Below is a small trained network, with its code and all its weights. Each question gives an input and a target symbol and asks what happens when units are switched off, that is, made to give their printed mean instead of their output.

import numpy as np


def w(rows, s, z=0):
    codes = np.array(rows[::2]) - 128.0
    scale = np.full(codes.shape[1], s)
    scale[-1] = z or s
    return codes * scale


def softmax(a):
    e = np.exp(a - a.max(-1, keepdims=True))
    return e / e.sum(-1, keepdims=True)


def log_softmax(a):
    a = a - a.max(-1, keepdims=True)
    return a - np.log(np.exp(a).sum(-1, keepdims=True))


def net(x, mask):
    ids = ['γηλμπστω'.index(c) for c in x.split()]
    T = len(ids)
    res = E[ids] + P[:T]
    u = 0
    for l in range(2):
        r = res
        for j in range(3):
            rows = slice(3 * j, 3 * j + 3)
            q, k, v = (r @ M[l][rows].T for M in (Q, K, V))
            z = softmax(np.where(np.tri(T) > 0, q @ k.T / 3**0.5, -1e9)) @ v
            o = O[l][rows]
            res = res + np.where(mask[u + j], z, o[:, -1]) @ o[:, :-1]
        u += 3
    return log_softmax(res[-1] @ U[:, :-1].T + U[:, -1])


Q, K, V, O = {}, {}, {}, {}
E = w([
[184,29,200,160,98,132,111,108],'γ',
[160,94,57,115,210,185,114,144],'η',
[185,132,129,225,153,111,52,185],'λ',
[179,95,186,116,182,102,142,128],'μ',
[93,143,196,119,64,145,49,254],'π',
[209,214,111,120,153,244,104,93],'σ',
[121,120,11,149,118,99,223,104],'τ',
[98,47,148,129,72,162,190,81],'ω',
],0.018)
P = w([
[236,1,166,125,157,154,88,185],'0',
[138,99,44,118,142,95,141,112],'1',
[157,96,19,160,127,110,148,142],'2',
[171,113,76,135,183,110,130,160],'3',
[102,115,153,178,189,157,152,128],'4',
[173,135,213,165,220,103,147,110],'5',
[219,140,143,212,198,156,122,133],'6',
[200,167,141,207,224,218,96,141],'7',
[171,153,117,237,185,234,145,112],'8',
],0.008)
Q[0] = w([
[79,186,179,150,159,194,83,173],'L0H0',
[66,126,135,213,160,246,189,139],'L0H0',
[139,97,55,163,90,212,41,181],'L0H0',
[3,197,186,126,170,112,193,108],'L0H1',
[145,153,154,219,66,116,152,175],'L0H1',
[198,39,149,93,131,57,55,165],'L0H1',
[88,112,200,183,156,139,64,61],'L0H2',
[50,68,212,64,128,130,215,64],'L0H2',
[227,104,121,124,52,92,203,174],'L0H2',
],0.0063)
K[0] = w([
[70,124,107,148,138,80,166,128],'L0H0',
[67,156,182,171,151,23,134,60],'L0H0',
[120,90,190,89,185,188,135,138],'L0H0',
[148,77,149,132,41,106,110,106],'L0H1',
[113,87,142,140,228,114,192,101],'L0H1',
[44,17,158,118,122,91,143,253],'L0H1',
[104,229,117,132,45,145,126,32],'L0H2',
[124,151,91,76,70,95,121,141],'L0H2',
[196,112,135,153,127,157,19,192],'L0H2',
],0.0072)
V[0] = w([
[102,2,93,109,78,242,152,136],'L0H0',
[165,76,203,158,118,99,206,66],'L0H0',
[161,136,29,165,84,104,58,109],'L0H0',
[159,146,132,130,117,40,96,164],'L0H1',
[209,150,65,76,161,170,159,129],'L0H1',
[93,80,168,76,53,21,208,146],'L0H1',
[71,69,127,137,154,50,190,70],'L0H2',
[60,165,117,77,28,97,144,63],'L0H2',
[106,4,120,73,80,136,56,201],'L0H2',
],0.0071)
O[0] = w([
[198,86,83,148,127,143,195,125,184],'L0H0',
[167,126,122,93,77,73,56,119,159],'L0H0',
[104,68,116,192,13,255,61,82,134],'L0H0',
[76,138,129,164,123,189,93,141,113],'L0H1',
[112,137,200,140,227,101,112,119,200],'L0H1',
[87,142,69,140,119,88,98,139,22],'L0H1',
[165,168,88,130,146,92,35,71,70],'L0H2',
[123,191,49,116,81,145,158,156,2],'L0H2',
[84,44,121,107,112,97,193,54,167],'L0H2',
],0.008,0.011)
Q[1] = w([
[133,147,148,224,150,155,136,134],'L1H0',
[115,55,192,93,213,91,79,94],'L1H0',
[163,117,61,103,83,98,97,166],'L1H0',
[75,195,134,245,150,87,206,218],'L1H1',
[46,185,96,3,31,125,112,136],'L1H1',
[177,198,104,180,138,116,106,42],'L1H1',
[123,47,179,121,182,150,126,179],'L1H2',
[105,238,97,127,109,142,151,179],'L1H2',
[152,96,152,172,140,180,170,146],'L1H2',
],0.0068)
K[1] = w([
[104,138,61,65,78,207,111,173],'L1H0',
[198,144,177,159,93,82,73,140],'L1H0',
[137,119,156,130,107,137,117,88],'L1H0',
[102,121,87,107,116,136,115,221],'L1H1',
[114,23,125,45,120,111,150,116],'L1H1',
[133,162,130,110,80,115,184,114],'L1H1',
[203,204,180,168,98,130,100,207],'L1H2',
[142,69,86,49,198,164,139,2],'L1H2',
[182,205,103,134,161,171,166,110],'L1H2',
],0.007)
V[1] = w([
[149,99,106,110,128,167,107,125],'L1H0',
[197,153,133,164,147,115,121,115],'L1H0',
[143,80,162,135,92,117,106,175],'L1H0',
[152,108,163,103,114,168,144,61],'L1H1',
[81,154,233,76,151,113,115,91],'L1H1',
[125,117,157,119,80,141,83,127],'L1H1',
[86,144,169,84,126,131,108,144],'L1H2',
[111,88,69,135,159,99,119,8],'L1H2',
[152,119,127,164,116,156,101,122],'L1H2',
],0.013)
O[1] = w([
[118,220,94,86,128,206,150,198,166],'L1H0',
[142,230,80,157,77,101,74,154,169],'L1H0',
[185,142,146,83,39,164,105,118,241],'L1H0',
[76,222,227,170,105,148,198,145,251],'L1H1',
[157,157,204,124,132,106,43,165,190],'L1H1',
[103,48,103,113,26,177,63,126,118],'L1H1',
[139,91,151,74,105,97,22,254,106],'L1H2',
[97,158,184,26,142,108,144,54,63],'L1H2',
[97,159,125,188,61,178,97,62,185],'L1H2',
],0.0067,0.018)
U = w([
[184,113,138,68,66,138,152,153,54],'γ',
[103,62,117,205,146,183,53,50,183],'η',
[123,61,173,118,102,188,71,85,2],'λ',
[199,129,87,118,106,104,188,176,108],'μ',
[83,105,200,169,159,136,138,152,100],'π',
[150,18,165,89,195,185,143,166,100],'σ',
[148,85,109,120,115,161,176,253,221],'τ',
[147,71,170,105,151,71,82,135,200],'ω',
],0.0051,0.0052)

Each question gives the input, a string of symbols that net reads in full, and the target symbol t.
The units are the heads (3 rows each of Q, K, V and O). Each row of codes is followed by its name. A weight is (code - 128) times the scale printed after its matrix; where a second scale follows, it is the last column's (O and U).
mask holds one flag per head, layer by layer. A switched-off head (its flag False) gives its mean, the last column of its rows in O, instead of its output. The means were averaged over made-up inputs and are rounded, as every weight is.
A unit's drop is (log p(t) with every unit on - log p(t) with that unit switched off) / (log p(t) with every unit on - log p(t) with every unit switched off).
The circuit of an input: a set's keep is (log p(t) with only the set's units on - log p(t) with every unit switched off) / (log p(t) with every unit on - log p(t) with every unit switched off). Starting from all 6 units, units are removed one at a time, each time the one whose removal leaves the highest keep (on an exact tie, the one counted first), for as long as the keep stays at least 0.8.
circuit, biggest first: the units of the circuit, biggest drop first
most important unit: the unit with the biggest drop
heads that matter: for each layer, one digit per head in row order, 1 if its drop is at least 0.15 and else 0, layers parted by /
input γ γ σ σ σ π, target τ: heads that matter => 000 / 001
input π σ σ, target σ: circuit, biggest first => (L1H0 L0H1 L0H2)
input σ σ μ π μ η, target τ: circuit, biggest first => (L1H2)
input η μ σ μ, target π: circuit, biggest first => (L1H1 L0H1 L1H0)
input λ λ η, target η: circuit, biggest first => (L0H0 L1H2)
input σ σ λ ω π, target τ: heads that matter => 001 / 001
input γ γ ω τ λ μ ω μ μ, target η: circuit, biggest first => (L1H1 L1H2 L0H1)
input τ τ γ, target η: heads that matter => 111 / 010
input η μ ω μ, target ω: circuit, biggest first => (L0H2 L1H2 L1H1)
input μ σ ω τ, target ω: heads that matter => 111 / 001
input τ γ μ γ λ μ τ μ, target η: heads that matter => 010 / 010
input η η λ μ τ, target η: heads that matter => 100 / 001
input π μ γ, target σ: circuit, biggest first => (L0H2 L1H0)
input η η λ σ η, target π: circuit, biggest first => (L1H1 L0H1 L0H2 L0H0)
input π τ τ, target σ: circuit, biggest first => (L1H0 L0H2)
input γ ω η, target γ: heads that matter => 101 / 101
input σ ω σ π ω μ, target τ: heads that matter => 001 / 001
input τ μ τ σ λ λ η σ, target π: most important unit => L0H1
input λ λ γ, target λ: circuit, biggest first => (L0H2 L0H0 L1H0 L1H1)
input μ γ μ, target ω: circuit, biggest first => (L0H0 L1H2 L0H2)
input π μ π μ, target σ: heads that matter => 101 / 110
input η μ λ, target η: heads that matter => 000 / 011
input π ω λ σ γ σ γ μ η, target π: circuit, biggest first => (L1H1 L0H1)
input η γ τ, target π: circuit, biggest first => (L0H2 L1H2 L1H1)
input τ μ λ η, target η: most important unit => L1H1
input μ τ η, target ω: heads that matter => 101 / 001
